Below is a small trained network, with its code and all its weights. Each question gives an input and a class and asks what happens when units are switched off, that is, made to give their printed mean instead of their output.

import numpy as np


def w(rows, s, z=0):
    codes = np.array(rows[::2]) - 128.0
    scale = np.full(codes.shape[1], s)
    scale[-1] = z or s
    return codes * scale


def norm(h):
    return h / np.sqrt((h * h).mean(-1, keepdims=True) + 1e-5)


def f(y):
    return np.maximum(y, 0)


def log_softmax(a):
    a = a - a.max(-1, keepdims=True)
    return a - np.log(np.exp(a).sum(-1, keepdims=True))


def net(x, mask):
    res = np.array(x, float).reshape(1, 4) / 4 @ E
    u = 0
    for l in range(2):
        y = f(norm(res) @ A[l][:, :-1].T + A[l][:, -1])
        res = res + np.where(mask[u : u + 16], y, B[l][:, -1]) @ B[l][:, :-1]
        u += 16
    return log_softmax(norm(res)[-1] @ U[:, :-1].T + U[:, -1])


A, B = {}, {}
E = w([
[101,111,152,145],'x0',
[67,211,103,152],'x1',
[195,166,79,92],'x2',
[105,163,151,1],'x3',
],0.0073)
A[0] = w([
[121,95,119,136,165],'0.n1',
[127,106,150,154,145],'0.n2',
[115,120,147,134,164],'0.n3',
[111,187,83,164,136],'0.n4',
[145,120,100,164,154],'0.n5',
[180,148,142,133,224],'0.n6',
[91,166,68,141,103],'0.n7',
[155,53,102,119,241],'0.n8',
[141,136,153,5,151],'0.n9',
[98,123,162,169,254],'0.n10',
[96,189,148,145,35],'0.n11',
[85,171,142,121,153],'0.n12',
[150,123,117,167,121],'0.n13',
[109,130,142,177,165],'0.n14',
[105,167,142,140,91],'0.n15',
[60,172,83,172,101],'0.n16',
],0.014,0.0017)
B[0] = w([
[149,113,130,63,154],'0.n1',
[136,143,174,69,164],'0.n2',
[144,212,88,128,151],'0.n3',
[145,72,129,113,193],'0.n4',
[96,203,245,109,171],'0.n5',
[78,114,176,111,164],'0.n6',
[196,33,102,57,182],'0.n7',
[92,58,61,113,198],'0.n8',
[3,123,207,165,255],'0.n9',
[137,164,89,97,192],'0.n10',
[154,40,63,103,175],'0.n11',
[150,100,195,5,183],'0.n12',
[64,184,245,167,168],'0.n13',
[188,146,173,106,180],'0.n14',
[148,125,95,25,162],'0.n15',
[178,82,115,118,208],'0.n16',
],0.0046,0.0085)
A[1] = w([
[145,131,87,221,134],'1.n1',
[192,83,63,146,187],'1.n2',
[182,141,143,186,146],'1.n3',
[142,103,104,167,127],'1.n4',
[186,173,140,116,164],'1.n5',
[121,73,94,254,162],'1.n6',
[153,172,110,170,102],'1.n7',
[69,132,184,147,145],'1.n8',
[73,104,166,129,152],'1.n9',
[70,128,109,155,127],'1.n10',
[156,156,155,175,210],'1.n11',
[112,81,185,114,254],'1.n12',
[173,182,200,117,214],'1.n13',
[94,93,188,185,159],'1.n14',
[34,106,132,92,216],'1.n15',
[128,136,159,125,131],'1.n16',
],0.0099,0.0022)
B[1] = w([
[70,156,146,152,146],'1.n1',
[125,162,92,110,170],'1.n2',
[25,86,190,120,161],'1.n3',
[83,129,179,163,141],'1.n4',
[182,159,75,82,147],'1.n5',
[62,153,162,35,167],'1.n6',
[141,89,170,75,134],'1.n7',
[123,130,43,163,196],'1.n8',
[162,111,141,127,205],'1.n9',
[220,190,119,104,139],'1.n10',
[30,248,110,56,158],'1.n11',
[163,197,16,171,255],'1.n12',
[3,203,38,171,175],'1.n13',
[203,160,85,62,200],'1.n14',
[232,159,153,237,238],'1.n15',
[83,199,66,159,152],'1.n16',
],0.0048,0.0083)
U = w([
[23,211,150,108,254],'0',
[254,85,99,75,12],'1',
[186,212,71,107,50],'2',
],0.0093,0.00096)

Each question gives the input, the list of numbers given to net, and the class t.
The units are the neurons (one row each of A and B). Each row of codes is followed by its name. A weight is (code - 128) times the scale printed after its matrix; where a second scale follows, it is the last column's (A, B and U).
mask holds one flag per neuron, layer by layer. A switched-off neuron (its flag False) gives its mean, the last column of its row in B, instead of its output. The means were averaged over made-up inputs and are rounded, as every weight is.
A unit's drop is (log p(t) with every unit on - log p(t) with that unit switched off) / (log p(t) with every unit on - log p(t) with every unit switched off).
The circuit of an input: a set's keep is (log p(t) with only the set's units on - log p(t) with every unit switched off) / (log p(t) with every unit on - log p(t) with every unit switched off). Starting from the 12 units with the biggest drops (on a tie, the unit counted first), units are removed one at a time, each time the one whose removal leaves the highest keep (on an exact tie, the one counted first), for as long as the keep stays at least 0.8.
circuit, biggest first: the units of the circuit, biggest drop first
most important unit: the unit with the biggest drop
top k neurons: the k neurons with the biggest drops, biggest first
top k neurons in layer l: the k neurons of layer l with the biggest drops, biggest first
drop when u is switched off: that unit's drop, to one decimal
input [2,-7,-1,7], class 0: circuit, biggest first	0.n9
input [1,4,6,-1], class 1: top 2 neurons in layer 0	0.n7; 0.n4
input [6,6,-5,-4], class 1: top 2 neurons	0.n11; 0.n16
input [-2,5,5,-6], class 0: top 2 neurons in layer 1	1.n3; 1.n12
input [-3,-1,-4,-1], class 2: top 2 neurons in layer 0	0.n8; 0.n1
input [-3,-5,-4,-7], class 0: top 3 neurons in layer 1	1.n6; 1.n15; 1.n3
input [7,4,-7,4], class 2: top 2 neurons in layer 1	1.n15; 1.n3
input [-1,-1,7,-2], class 0: top 2 neurons in layer 0	0.n11; 0.n5
input [-7,-5,4,7], class 0: top 2 neurons	0.n9; 1.n14
input [-7,-5,-8,-3], class 2: top 2 neurons	1.n12; 0.n7
input [1,-1,5,8], class 0: drop when 0.n9 is switched off	0.5
input [-1,-3,0,7], class 0: drop when 0.n9 is switched off	0.6
input [-3,6,0,1], class 1: drop when 1.n1 is switched off	0.0
input [-3,-5,3,-6], class 0: most important unit	0.n12
